(in the rows, 128 means zero)
104,154,121,132,137,125,151,107,151,150,135,128,107,139,138,145,124,133,126,133,122,113,126,99,118,105,121,121,152,121,88,115,162	(16)
135,123,145,124,124,162,132,157,100,96,128,148,124,152,103,112,129,143,123,127,142,149,126,120,137,73,147,118,172,167,126,161,104	(159)
114,138,141,139,139,116,153,126,108,135,151,131,101,130,113,164,94,134,142,132,155,114,161,94,118,110,117,97,156,130,107,148,145	(159)
126,108,108,127,120,54,123,135,104,115,128,125,101,156,155,134,129,169,151,150,129,122,146,115,97,116,117,110,136,138,131,154,145	(81)
109,140,143,122,121,110,129,128,139,140,137,143,120,119,140,121,120,149,155,128,131,126,146,96,129,152,126,125,143,97,119,140,122	(19)
127,108,157,122,135,128,145,124,95,107,121,122,139,127,137,111,120,151,114,97,144,160,130,92,99,114,119,109,138,105,129,120,114	(9)
113,127,143,138,126,130,149,123,93,139,115,134,96,137,117,148,104,137,124,120,166,140,148,97,124,102,104,105,147,149,110,192,146	(167)
169,116,108,105,97,136,82,119,175,117,131,132,128,118,153,80,139,86,123,130,88,138,144,132,143,130,134,189,108,130,141,132,115	(19)
125,130,118,120,124,101,140,113,130,153,125,141,145,137,145,120,146,132,109,154,106,104,123,160,117,167,143,122,130,136,136,115,151	(169)
143,153,113,138,146,119,150,122,110,110,127,113,114,120,121,156,117,154,148,144,159,128,111,116,126,129,139,105,112,127,130,159,147	(16)
109,143,125,99,112,129,129,157,101,117,142,148,146,124,138,79,128,150,141,157,124,133,152,135,113,168,153,137,140,110,149,142,130	(19)
132,120,128,86,117,175,100,144,54,115,142,157,126,130,131,103,125,157,152,140,146,150,126,171,114,110,117,142,168,154,165,151,156	(19)
108,117,126,116,141,66,146,152,114,131,151,172,122,131,142,100,113,143,146,135,131,105,125,177,122,79,103,153,136,132,122,109,103	(159)
112,171,112,149,132,129,127,117,127,157,122,107,125,150,147,191,120,131,146,139,136,125,154,146,116,175,110,117,135,182,136,133,149	(18)
113,130,110,119,127,173,128,150,100,123,123,129,116,112,130,143,119,128,156,121,115,132,135,141,136,182,148,127,110,156,145,190,130	(143)
134,119,140,130,128,104,158,126,140,141,111,140,100,159,126,169,128,105,155,141,128,112,143,115,141,72,125,97,119,116,90,121,123	(169)
167,119,125,122,120,127,141,129,143,140,117,143,112,135,174,126,107,93,129,135,105,141,143,157,139,108,124,144,110,125,117,133,123	(169)
106,119,153,138,115,126,142,165,127,128,122,109,125,121,100,136,124,128,155,117,142,123,186,150,122,156,122,78,86,90,146,147,83	(143)
133,182,136,102,143,110,143,125,119,114,133,152,139,138,148,131,112,137,147,164,151,122,165,104,137,199,149,181,108,118,130,142,130	(19)
116,156,104,148,125,152,113,132,99,123,133,67,119,110,115,156,105,109,164,117,148,132,131,115,119,153,101,111,111,145,155,146,165	(16)
112,111,121,101,119,151,152,144,115,121,122,158,128,122,131,106,119,127,144,133,137,154,134,164,116,161,141,113,103,126,116,152,128	(19)
138,141,131,127,162,138,103,82,131,164,131,150,131,99,97,139,150,148,133,126,115,109,137,139,151,69,106,137,125,82,123,93,144	(19)
119,168,152,113,128,137,160,123,124,159,108,143,130,134,126,116,111,110,134,144,134,123,201,166,130,134,116,116,81,95,128,127,127	(18)
122,150,104,102,117,128,116,97,149,140,147,176,100,131,120,110,138,115,114,141,117,119,169,155,141,135,134,196,141,182,131,150,159	(143)
131,164,143,141,133,108,133,135,113,135,126,119,131,123,137,92,124,166,117,148,136,138,148,144,122,72,111,134,143,103,145,143,130	(167)
131,144,134,102,139,126,123,113,91,119,165,157,108,120,116,156,136,135,111,132,133,87,157,71,126,134,131,152,158,147,149,146,142	(16)
163,99,134,120,101,155,127,135,104,113,99,151,124,176,149,147,128,99,132,122,151,168,166,142,119,97,114,122,129,167,125,143,106	(167)
115,157,116,115,119,130,103,118,100,138,121,136,140,134,147,101,131,119,135,128,105,124,156,108,127,139,127,163,139,144,152,128,141	(18)
114,140,116,117,109,146,108,121,137,115,146,101,123,102,137,110,102,82,135,111,129,152,157,133,121,166,109,147,109,117,142,113,160	(81)
119,142,120,103,120,181,134,128,110,106,120,151,119,129,120,120,141,146,161,130,137,161,152,168,124,170,120,120,97,146,154,150,140	(169)
119,143,140,140,119,132,132,148,141,153,149,122,128,104,136,90,104,117,99,115,96,134,151,95,139,87,126,139,183,108,121,127,119	(9)
98,135,135,128,112,150,153,140,119,124,111,110,139,153,148,146,107,116,155,127,163,147,127,124,105,174,120,97,125,119,107,127,141	(167)
119,132,137,103,121,149,125,130,113,120,131,151,128,114,113,88,152,142,114,118,116,120,128,121,132,121,133,134,132,128,151,146,119	(16)
110,118,127,90,115,158,157,120,147,104,135,169,114,136,90,101,139,142,106,127,146,136,135,109,127,156,149,129,136,146,103,155,134	(9)
81,133,128,149,133,123,135,112,122,133,129,117,116,140,94,105,107,154,140,108,165,148,143,124,105,94,82,106,145,121,99,116,159	(159)
149,144,118,121,132,186,93,132,96,110,128,105,123,128,111,139,122,162,149,135,142,131,164,135,125,170,125,137,111,120,162,172,148	(143)
97,117,135,128,125,164,170,109,124,142,121,127,95,112,120,153,126,118,132,117,120,146,85,116,122,99,149,59,154,145,96,157,174	(169)
142,133,132,116,139,212,116,141,45,127,119,133,136,120,115,92,111,181,122,121,145,154,130,150,118,106,110,108,145,101,152,163,161	(16)
99,150,137,135,144,124,151,151,92,144,144,140,129,103,139,119,111,161,132,132,124,135,158,166,114,133,135,118,142,108,145,141,125	(143)
144,147,150,111,104,119,121,139,147,117,137,129,136,156,175,87,139,151,139,152,101,126,152,127,108,128,139,134,156,125,146,123,112	(159)
99,147,123,128,120,169,128,142,130,117,135,139,89,135,83,162,111,146,164,121,175,154,197,148,135,167,88,103,110,144,126,164,139	(81)
124,107,98,139,139,141,137,105,116,141,113,109,130,101,128,140,99,126,142,118,143,153,120,145,109,175,119,96,82,104,108,148,165	(19)
139,141,166,116,115,186,128,97,154,159,118,166,127,150,153,121,136,159,124,120,121,152,128,126,136,128,128,108,186,100,107,106,144	(169)
114,156,120,124,138,183,114,99,148,126,157,125,106,107,76,166,121,125,124,127,159,131,142,110,141,150,121,141,142,142,113,140,172	(19)
110,158,118,121,136,116,119,148,86,122,123,141,144,118,137,94,129,195,148,140,128,121,139,134,122,179,131,133,118,111,167,165,115	(18)
102,123,100,121,137,86,140,142,108,142,129,118,128,124,152,143,110,135,167,127,122,98,129,129,113,190,100,134,96,136,131,141,135	(9)
102,148,115,145,136,120,130,161,98,148,134,106,119,124,147,189,88,123,178,125,144,109,132,148,127,163,98,112,125,148,139,144,124	(18)
145,127,121,146,121,128,140,146,133,131,148,99,101,100,151,155,87,104,130,137,126,149,146,122,120,121,137,108,136,131,121,171,135	(19)
121,165,157,136,123,107,163,137,119,130,140,117,108,143,158,161,100,113,138,144,142,134,150,90,122,129,140,118,165,138,121,137,141	(169)
136,115,148,125,115,94,128,114,140,143,113,95,134,119,170,109,140,151,138,117,104,119,46,118,121,119,134,102,156,137,141,139,132	(9)
128,136,98,133,116,90,142,132,110,139,128,124,109,123,152,136,133,122,129,146,105,113,128,126,116,143,142,116,129,188,150,183,143	(16)
94,145,121,138,116,107,136,132,136,155,106,132,154,146,139,105,125,137,156,137,143,124,118,150,130,144,111,121,130,102,112,106,133	(167)
117,140,106,121,125,130,106,125,109,113,123,123,122,130,134,109,137,154,149,129,116,128,135,108,125,159,143,157,128,144,147,167,143	(143)
144,125,148,114,135,140,130,132,110,135,134,181,121,119,91,145,125,144,108,129,152,119,167,149,160,147,130,119,130,128,137,158,113	(81)
125,111,104,104,153,163,129,89,101,137,106,160,140,109,127,101,140,122,119,102,108,129,93,142,130,109,120,145,94,113,115,112,154	(16)
82,154,156,116,135,169,165,134,120,128,125,165,139,142,116,106,114,160,145,118,153,148,153,126,121,165,128,105,139,108,101,126,124	(159)
95,138,107,147,149,93,144,126,126,142,127,116,141,126,130,160,137,170,172,143,131,105,72,145,123,152,130,89,131,106,119,98,148	(169)
102,167,154,121,155,122,160,134,125,141,117,153,130,128,135,117,111,145,118,129,132,132,162,143,142,153,119,146,105,104,112,136,121	(81)
106,166,132,132,125,215,138,116,153,132,135,160,127,103,53,118,144,121,123,118,124,147,168,121,166,130,154,102,139,143,120,149,128	(159)
148,152,135,108,131,133,127,87,104,122,130,144,128,117,127,136,137,136,141,144,147,152,164,134,116,146,136,126,116,132,153,133,153	(19)
147,140,143,86,121,142,105,93,136,131,121,147,109,123,157,138,137,105,180,121,129,133,122,160,141,130,100,165,99,154,151,130,137	(19)
123,138,123,132,134,194,145,155,113,127,145,141,120,131,83,165,110,89,111,132,135,140,242,149,128,126,135,121,110,118,119,128,118	(143)
75,150,139,138,146,107,190,145,70,148,121,138,127,124,111,133,95,130,114,137,161,130,133,137,123,165,134,104,131,152,119,169,154	(169)
---
131,148,112,88,117,104,109,123,114,105,170,155,134,83,140,108,138,133,137,123,128,88,146,82,111,163,128,138,156,124,123,129,149	(196)
62,115,135,111,142,167,92,108,152,105,126,142,204,105,137,143,123,123,71,150,116,96,134,85,101,147,106,111,104,158,70,151,157	(194)
122,90,93,114,96,129,107,97,201,89,112,181,152,113,128,174,135,125,104,116,135,151,142,211,134,159,152,137,92,119,119,119,122	(38)
126,92,101,112,129,162,91,124,125,166,138,113,156,117,126,107,182,116,131,103,102,140,152,159,109,174,164,129,131,89,92,145,126	(134)
128,130,80,139,164,158,126,133,117,135,74,117,156,129,130,131,157,139,96,152,128,131,124,165,107,109,139,155,151,132,103,121,146	(32)
158,140,139,137,148,141,188,174,123,51,154,94,155,123,146,96,95,104,145,162,111,95,119,102,130,128,126,149,178,143,119,120,83	(34)
155,119,113,94,137,80,133,75,149,119,149,154,108,100,128,122,153,138,114,121,144,135,132,167,134,156,187,111,134,149,125,118,161	(2)
117,85,81,166,174,162,85,116,163,136,75,185,103,150,102,113,121,115,100,92,154,159,126,151,150,160,134,146,101,172,108,140,188	(2)
143,112,116,109,130,126,177,96,226,98,114,166,118,145,145,144,137,104,92,125,153,153,126,134,129,198,177,121,147,125,130,106,102	(142)
119,135,123,93,84,144,157,144,65,91,157,145,139,96,133,189,133,126,100,139,101,90,144,135,128,118,130,142,141,105,83,158,173	(34)
129,138,166,66,90,95,147,92,110,144,134,129,158,90,132,152,179,148,105,137,142,92,139,69,104,124,126,131,161,96,135,143,144	(32)
121,138,181,108,141,118,120,118,105,107,156,137,165,73,135,115,143,149,127,164,113,115,126,127,83,164,180,78,160,99,109,120,141	(196)
117,112,124,123,145,147,97,104,132,116,169,144,162,112,120,57,155,106,136,159,83,97,144,146,99,195,150,110,137,104,97,129,119	(134)
116,128,150,67,151,125,175,123,176,145,91,154,197,154,187,120,142,112,104,184,163,86,204,70,109,160,131,149,151,136,161,107,123	(136)
103,118,174,140,122,162,159,120,175,121,107,166,124,150,134,146,87,134,100,128,134,134,112,92,117,129,122,106,137,144,126,134,137	(142)
126,109,112,90,164,107,93,119,141,121,170,194,118,90,169,58,160,133,186,124,134,87,136,82,107,162,146,136,113,139,187,89,93	(32)
111,165,103,92,155,93,92,103,84,124,166,142,139,67,139,82,133,137,192,172,73,80,136,113,84,86,92,144,129,105,130,109,180	(176)
96,158,105,147,155,153,114,120,124,150,98,108,166,110,132,129,137,135,105,181,142,105,133,121,112,140,92,139,124,121,111,112,164	(196)
133,95,92,161,149,112,113,162,125,98,109,194,101,115,154,151,135,146,125,97,181,150,131,108,132,135,162,126,135,148,157,86,176	(196)
99,110,131,63,189,108,144,129,70,148,185,99,162,123,129,111,125,133,85,206,126,58,168,77,99,144,125,150,160,180,138,106,118	(38)
100,77,146,96,200,140,110,89,112,143,142,188,131,122,111,135,143,136,67,151,146,139,144,103,115,149,177,92,115,116,122,115,195	(142)
78,115,162,109,134,129,125,132,87,189,124,114,165,154,144,74,99,108,137,175,94,53,175,60,97,174,99,140,131,142,137,141,102	(176)
107,98,92,124,146,205,81,153,86,171,97,176,123,94,170,147,155,175,143,145,118,88,113,138,90,178,168,143,106,119,120,113,97	(196)
141,117,160,132,118,99,99,63,107,199,85,129,121,111,61,111,156,119,97,127,149,144,127,179,133,169,157,150,82,105,125,133,151	(2)
182,146,171,114,129,85,123,123,89,125,139,109,113,141,89,119,119,97,100,120,145,131,138,97,131,100,121,171,123,105,154,107,91	(194)
116,95,112,125,114,130,113,139,122,107,92,137,143,116,118,146,133,117,75,98,126,139,149,170,125,183,174,147,143,138,74,148,136	(108)
116,121,113,102,125,187,82,124,106,114,154,122,151,138,91,131,169,140,93,152,86,130,118,184,106,144,162,103,146,121,69,161,119	(134)
125,100,149,117,183,163,106,114,156,152,87,157,128,118,148,103,122,135,146,143,122,121,132,175,138,145,144,140,96,130,127,113,113	(108)
107,128,128,151,127,114,117,125,123,113,85,204,94,136,103,135,132,106,74,118,149,126,119,146,128,162,151,142,87,139,134,107,130	(32)
136,81,128,125,115,156,123,122,118,136,110,132,146,135,137,124,155,126,142,143,104,132,148,178,121,155,156,140,137,96,120,126,87	(108)
148,62,94,95,140,118,137,140,95,184,167,106,172,127,156,94,214,112,159,125,129,130,202,112,107,166,174,152,182,101,144,112,138	(134)
78,147,156,112,112,108,157,112,152,116,137,203,113,144,152,138,95,109,94,144,147,69,146,62,136,142,79,135,102,166,160,111,143	(32)
89,109,122,147,120,200,128,124,101,156,121,147,163,107,102,152,171,168,95,158,114,143,100,157,85,163,177,126,107,140,77,154,153	(136)
101,115,106,106,177,140,103,116,116,102,165,134,195,113,166,123,121,146,109,183,117,82,174,93,105,140,124,101,146,119,108,128,170	(176)
130,117,90,106,131,163,105,146,130,120,157,130,120,96,141,99,161,132,158,110,108,110,119,164,132,184,168,123,120,137,106,154,108	(34)
159,165,124,142,104,105,147,103,134,122,131,153,101,102,107,153,130,110,99,112,165,124,124,109,155,139,109,163,83,83,134,105,132	(196)
117,93,103,109,115,79,125,105,119,163,111,133,158,143,132,125,152,97,113,142,143,124,188,104,111,150,138,157,117,106,165,103,123	(176)
91,84,130,101,162,135,158,133,110,144,126,146,182,123,133,110,114,94,75,142,122,87,196,85,111,172,132,188,152,175,91,137,148	(108)
132,110,86,142,124,151,100,127,135,109,109,135,127,118,119,126,98,148,144,84,105,181,92,181,127,91,147,138,108,135,86,142,178	(136)
157,108,92,90,118,136,111,96,114,116,191,143,147,76,92,158,185,146,87,93,122,154,124,187,131,157,205,146,115,142,58,160,163	(194)
114,137,131,100,127,136,107,103,144,75,127,200,143,75,131,175,92,139,78,127,133,110,114,138,127,137,148,136,83,127,92,116,147	(196)
117,97,107,77,129,135,134,135,69,101,161,97,180,73,135,171,152,151,99,157,90,93,131,135,95,151,158,136,167,102,61,143,140	(38)
143,160,171,106,121,96,145,100,91,142,139,142,91,136,100,161,165,124,100,150,154,137,144,91,136,106,111,102,141,47,151,118,188	(142)
129,127,166,113,142,98,109,89,131,116,170,176,98,94,131,109,129,145,116,111,156,98,143,24,128,119,102,79,124,96,162,135,176	(117)
96,118,104,63,168,127,155,109,104,116,171,189,156,105,150,118,152,143,100,195,111,68,145,123,85,147,165,153,161,193,124,106,144	(32)
143,153,144,105,86,84,168,98,127,127,172,140,96,104,100,129,106,112,111,103,115,132,131,154,135,139,152,149,120,141,119,135,125	(117)
137,128,97,106,169,149,150,164,81,131,173,90,135,106,138,103,191,122,140,165,123,104,134,119,115,154,166,132,148,132,130,121,97	(34)
139,146,123,124,56,103,166,124,190,40,135,127,141,145,136,151,95,104,95,89,106,161,151,180,145,155,152,81,196,129,71,176,155	(117)
125,93,137,71,112,120,145,76,97,169,164,96,178,101,111,119,173,156,111,170,123,112,127,117,103,142,176,130,137,125,125,125,106	(142)
99,63,99,120,187,189,118,102,96,163,161,138,186,79,112,139,183,166,90,159,126,133,143,134,95,134,165,152,133,151,80,141,180	(108)
127,141,132,159,119,93,127,96,193,53,157,203,111,129,109,83,78,80,94,101,132,125,164,149,155,160,118,131,92,148,126,118,131	(108)
127,149,102,114,66,131,143,126,178,115,85,138,124,145,174,136,95,127,172,94,98,116,141,154,138,89,83,138,160,158,110,160,158	(2)
108,126,106,63,139,101,164,105,116,145,161,102,168,107,152,120,107,89,105,137,99,108,175,123,116,155,144,157,136,115,91,115,143	(142)
105,114,135,112,156,131,181,113,145,78,145,172,167,128,129,154,159,101,27,177,136,116,179,156,121,192,196,104,139,147,82,122,127	(108)
122,170,142,91,171,146,94,142,56,131,117,81,127,100,137,157,156,182,146,201,85,113,89,141,71,77,138,91,178,86,107,126,149	(176)
75,125,121,96,74,59,166,109,120,140,159,78,165,111,139,162,86,87,64,117,123,92,176,119,138,148,109,144,77,148,107,118,113	(38)
103,103,125,156,155,133,125,123,122,166,112,112,139,106,125,40,92,98,134,120,98,91,133,139,126,184,131,176,83,170,100,122,82	(108)
137,45,165,63,137,100,153,95,152,73,135,204,161,145,138,181,190,128,86,158,177,148,167,62,115,147,188,86,196,124,160,118,165	(2)
156,98,120,116,88,38,181,87,221,14,169,168,144,164,122,105,86,60,33,56,139,169,174,102,113,158,191,95,184,150,128,128,99	(32)
101,141,178,63,148,144,163,141,89,141,165,103,202,116,136,120,151,125,110,194,118,72,186,68,95,110,112,128,189,144,125,157,159	(34)
144,78,103,108,166,145,110,130,123,183,153,128,134,110,123,100,177,138,129,107,134,145,144,156,105,184,197,158,153,148,118,121,140	(134)
131,92,118,103,149,111,82,92,98,73,132,184,157,75,110,129,153,147,100,140,128,119,111,119,102,128,156,132,140,95,111,117,177	(32)
150,144,147,126,121,105,176,112,182,78,128,203,97,136,140,114,76,104,106,113,134,114,135,117,138,144,145,139,123,139,140,102,112	(142)
114,104,128,79,118,116,107,91,117,154,124,147,147,94,131,145,140,143,88,134,135,119,134,137,99,208,181,143,118,107,103,129,160	(136)
103,108,122,123,148,151,134,134,145,87,166,135,159,126,147,146,127,147,102,156,121,153,125,139,84,166,184,77,193,155,103,122,146	(196)
146,150,166,136,108,116,170,121,100,111,120,153,108,119,114,204,99,149,66,162,168,116,106,130,139,136,140,150,134,127,126,100,149	(196)
147,100,80,151,115,125,115,110,159,133,107,162,135,136,107,111,150,129,91,97,177,153,140,142,144,175,167,161,82,140,137,120,126	(136)
135,130,142,139,154,119,141,123,118,140,123,107,163,108,89,94,173,95,113,144,129,156,158,158,103,140,157,131,152,102,120,136,171	(34)
97,29,93,151,134,111,87,92,123,127,115,185,155,93,77,125,153,111,76,99,132,155,145,156,112,194,176,141,88,119,97,131,181	(38)
124,94,130,137,133,157,79,168,36,210,112,52,130,121,103,155,169,174,125,112,141,139,127,134,124,121,129,129,129,98,119,154,136	(38)
141,98,83,140,180,154,127,123,154,140,106,221,119,148,156,111,182,121,117,167,172,105,175,155,136,194,178,145,95,153,172,82,97	(2)
98,146,94,102,74,76,117,119,85,99,166,111,174,101,123,105,128,118,115,109,92,126,163,121,94,116,137,117,141,127,89,150,186	(136)
90,147,191,116,143,122,108,136,76,188,144,102,116,153,139,69,68,114,158,150,80,78,139,85,93,105,72,136,135,173,144,129,132	(194)
151,132,107,139,147,114,153,134,149,64,161,130,122,114,148,134,122,138,108,127,149,135,97,112,112,135,156,130,159,144,141,91,97	(32)
137,114,90,81,104,43,131,102,101,155,181,75,161,89,147,94,154,109,130,97,128,125,198,126,130,144,162,126,141,110,133,125,144	(117)
